46.9	-1.0	-10.7	-15.5	6.9	-24.7	-18.4	17.7	15.7	9.0	7.9	-22.6	-28.5
44.7	-1.2	-9.7	-14.9	5.5	-23.3	-18.3	15.7	17.7	9.0	7.7	-22.4	-26.2
45.4	-1.7	-10.1	-15.3	5.8	-23.7	-18.4	17.0	17.1	9.3	7.7	-22.8	-27.0
44.8	-1.3	-9.6	-15.1	5.1	-23.1	-18.0	15.6	18.1	9.4	7.6	-22.6	-25.9
46.1	-1.2	-10.2	-15.3	6.3	-24.8	-18.2	17.3	16.3	9.2	7.5	-22.6	-27.8
45.4	-1.3	-9.8	-15.2	5.7	-23.9	-18.3	16.6	17.4	9.4	7.9	-22.9	-26.9
46.0	-1.1	-10.0	-15.5	6.6	-23.9	-18.6	17.0	16.8	8.8	7.8	-22.9	-27.8
43.8	-1.6	-9.5	-15.2	4.9	-22.7	-18.4	15.4	18.4	9.3	7.4	-22.4	-24.9
47.1	-1.1	-10.7	-15.5	6.9	-25.0	-18.0	17.7	15.5	9.0	7.6	-22.8	-28.9
45.5	-1.5	-10.2	-15.3	5.6	-23.3	-18.6	16.0	17.4	9.1	7.6	-22.5	-26.2
43.7	-1.5	-9.5	-14.9	4.5	-22.7	-18.1	15.1	18.4	9.3	7.8	-22.4	-24.8
46.0	-1.5	-10.4	-15.3	6.3	-24.2	-18.3	17.0	17.1	8.9	7.5	-22.7	-27.5
44.4	-1.4	-9.5	-15.1	4.9	-22.9	-18.2	15.7	18.2	9.1	7.9	-22.4	-25.2
43.4	-1.5	-9.5	-15.0	4.4	-22.7	-18.0	15.0	18.4	9.4	7.5	-22.4	-24.8
47.1	-1.0	-10.4	-15.4	6.5	-24.5	-18.2	17.4	16.1	9.1	7.8	-22.5	-28.3
Rows and columns are numbered from 1.
The entry in the bottom-right corner is -28.3
The entry at row 2, column 3?
Answer: -9.7
The bottom-left entry?
Answer: 47.1
The entry at row 3, column 1?
Answer: 45.4
The entry at row 3, column 2: -1.7
The entry at row 1, column 2?
Answer: -1.0
The entry just left of -23.7?
Answer: 5.8
The entry in row 2 and column 1 is 44.7
The entry at row 2, column 2: -1.2
The entry in the top-left corner?
Answer: 46.9
The entry directly above the smallest entry: -24.9
The centre entry is -18.4
The entry just right of 16.8: 8.8
The entry in row 3 and column 3?
Answer: -10.1
The entry in row 1 and column 3: -10.7
The entry directly below the smallest entry?
Answer: -26.2
The entry directly below -27.5?
Answer: -25.2
The entry in the top-right corner: -28.5
The entry just left of the smallest entry?
Answer: -22.8
The entry just right of 15.1: 18.4
The entry directly below -1.4: -1.5

data =
-156,-164,-535,-539,-166,-111,-157,-160,-535,-127,-221,-60,-171,-536,-422
363,-190,-731,-683,-211,250,-467,-444,-626,412,227,500,-192,-651,-337
Rows and columns are numbered from 1.
The entry directly above the smallest entry?
Answer: -535
The entry at row 2, column 1 -> 363
The minimum: -731
The top-left entry?
Answer: -156
The entry just left of -192: 500
The entry directly below -111 -> 250
The entry directly below -171?
Answer: -192
The entry in row 1 and column 2?
Answer: -164
The entry just left of the largest entry?
Answer: 227
The entry in row 2 and column 2 -> -190
The entry just right of -444 is -626
The entry just left of -536?
Answer: -171

[-1.2, -0.8, -1.1, -0.7, -0.3, 1.1, -1.3, -1.1, -0.4, 1.6]
Find the entry just right of 1.1.
-1.3
Find the largest entry.
1.6

((37.9, -22.4, 31.9, 39.0, -19.9, -18.8), (34.0, 22.3, 36.4, 39.3, 24.6, 25.8), (34.8, 21.0, 37.3, 42.1, 24.1, 24.6), (-22.0, 36.4, -24.0, 8.6, -30.1, 27.7), (-1.8, -3.8, -2.1, 47.7, -33.9, -13.0), (35.8, 20.1, 38.1, 43.0, 24.0, 24.0), (23.8, 40.5, 18.8, -19.5, 16.1, 41.8), (-19.0, 39.2, -22.3, -3.0, -28.3, 31.5), (34.8, 20.7, 37.3, 41.6, 24.0, 24.4), (30.2, 24.5, 33.8, 38.3, 24.3, 27.2), (33.1, -23.1, 26.8, 40.6, -24.1, -20.9), (36.1, 19.3, 38.4, 44.0, 23.7, 23.2), (26.7, 29.3, 30.0, 28.2, 24.3, 31.2), (35.5, 19.8, 38.0, 43.4, 23.7, 23.7), (41.0, -21.2, 35.3, 37.8, -16.3, -16.6), (33.9, 22.4, 36.4, 39.5, 24.6, 25.9))
Read off the entry just right of the smallest entry.
-13.0
The entry just left of 41.6 -> 37.3
The entry just right of 43.4 is 23.7
Read off the maximum.
47.7
The entry just left of the largest entry -> -2.1
Read off the entry just left of 31.5.
-28.3
Read off the minimum.
-33.9
Read off the entry just right of 19.8.
38.0
The entry just right of 44.0 -> 23.7

Read these off the table that follows. Indices start at 1.
1) Find the entry directly above 4.3.
2) Find the entry at row 2, column 3.
3) Find the entry directly below the smallest entry.
4) Find the entry directly below 29.4.
5) Find the top-left entry.
6) Find the bottom-left entry.
7) Find the entry just right of 12.1.
8) Find the entry directly above the smallest entry.
11.1	0.3	-5.4	28.0	29.4	-4.6	27.5	-0.9	-0.2	6.0	29.9	0.1	-5.7	4.1	-0.2
2.8	4.7	9.5	-2.9	0.8	4.7	-3.6	4.6	4.8	28.8	14.7	4.8	7.7	28.9	4.7
20.2	12.2	-6.2	28.4	26.9	4.2	28.9	10.8	11.5	-4.6	24.3	11.9	-2.5	-7.7	11.5
-3.9	-4.7	7.0	-0.9	5.3	-3.4	-2.4	-4.7	-4.5	36.5	21.8	-4.6	2.7	36.7	-4.6
-10.8	-16.0	7.2	2.7	10.9	-11.9	0.4	-15.9	-15.6	42.3	27.5	-15.8	-0.7	43.7	-15.8
23.3	30.3	30.4	-10.2	-16.4	32.8	-8.0	30.6	30.4	0.3	-17.9	30.5	32.7	3.6	30.5
8.4	5.5	-0.8	12.1	14.7	1.2	11.6	4.7	5.2	17.2	23.3	5.4	-0.4	15.2	5.2
1.1	-7.5	7.6	13.8	17.2	-5.3	12.7	-7.8	-7.5	21.2	22.5	-7.5	2.3	22.7	-7.6
-2.8	-2.8	20.0	-7.2	-3.2	3.4	-8.2	-2.3	-2.3	33.6	9.0	-2.5	13.8	36.9	-2.4
32.0	33.7	16.5	8.6	0.7	29.8	11.3	33.1	33.3	-15.9	-7.4	33.6	22.6	-15.5	33.4
4.8	2.2	15.2	2.7	4.3	5.2	2.3	2.3	2.4	20.5	10.6	2.3	11.5	22.7	2.3
11.7	6.7	-21.0	25.7	29.8	-6.1	24.8	4.8	5.8	13.7	40.9	6.2	-16.2	6.7	5.8
-6.4	-0.3	3.2	-11.3	-2.9	-1.7	-13.2	-0.4	-0.1	47.7	23.3	-0.2	1.0	45.9	-0.2
26.0	19.1	18.3	18.7	11.7	19.4	20.7	18.6	18.7	-16.0	-1.5	19.0	19.5	-13.3	18.8
1) 0.7
2) 9.5
3) 3.2
4) 0.8
5) 11.1
6) 26.0
7) 14.7
8) 15.2

W = [[3299, 6008, 6563, 6500, 7307, 6645, 6212, 6627, 6924, 6487, 8857, 6719, 8752, 6297, 9538, 7118], [7560, 4309, 9112, 9104, 5062, 9132, 9084, 9121, 5716, 9115, 4055, 9120, 4023, 8288, 4432, 5272], [8428, 6906, 7534, 7720, 3427, 7454, 7937, 7495, 3846, 7606, 2992, 7272, 2962, 6495, 4145, 3559]]
Report the third smallest entry.
Answer: 3299
The entry just right of 9115 is 4055
Report the entry just left of 4309.
Answer: 7560
The second largest entry: 9132
Report the 2nd smallest entry.
Answer: 2992
The entry just left of 6906 is 8428
The entry just right of 6627 is 6924
The entry just left of 9538 -> 6297
Report the entry just left of 3559.
Answer: 4145
Report the entry just right of the smallest entry.
Answer: 6495
The entry just right of 7454: 7937
Report the entry just right of 4432.
Answer: 5272
Report the entry just left of the smallest entry.
Answer: 7272
The entry just right of the largest entry -> 7118
Report the third largest entry.
Answer: 9121
The entry just left of 9115 is 5716
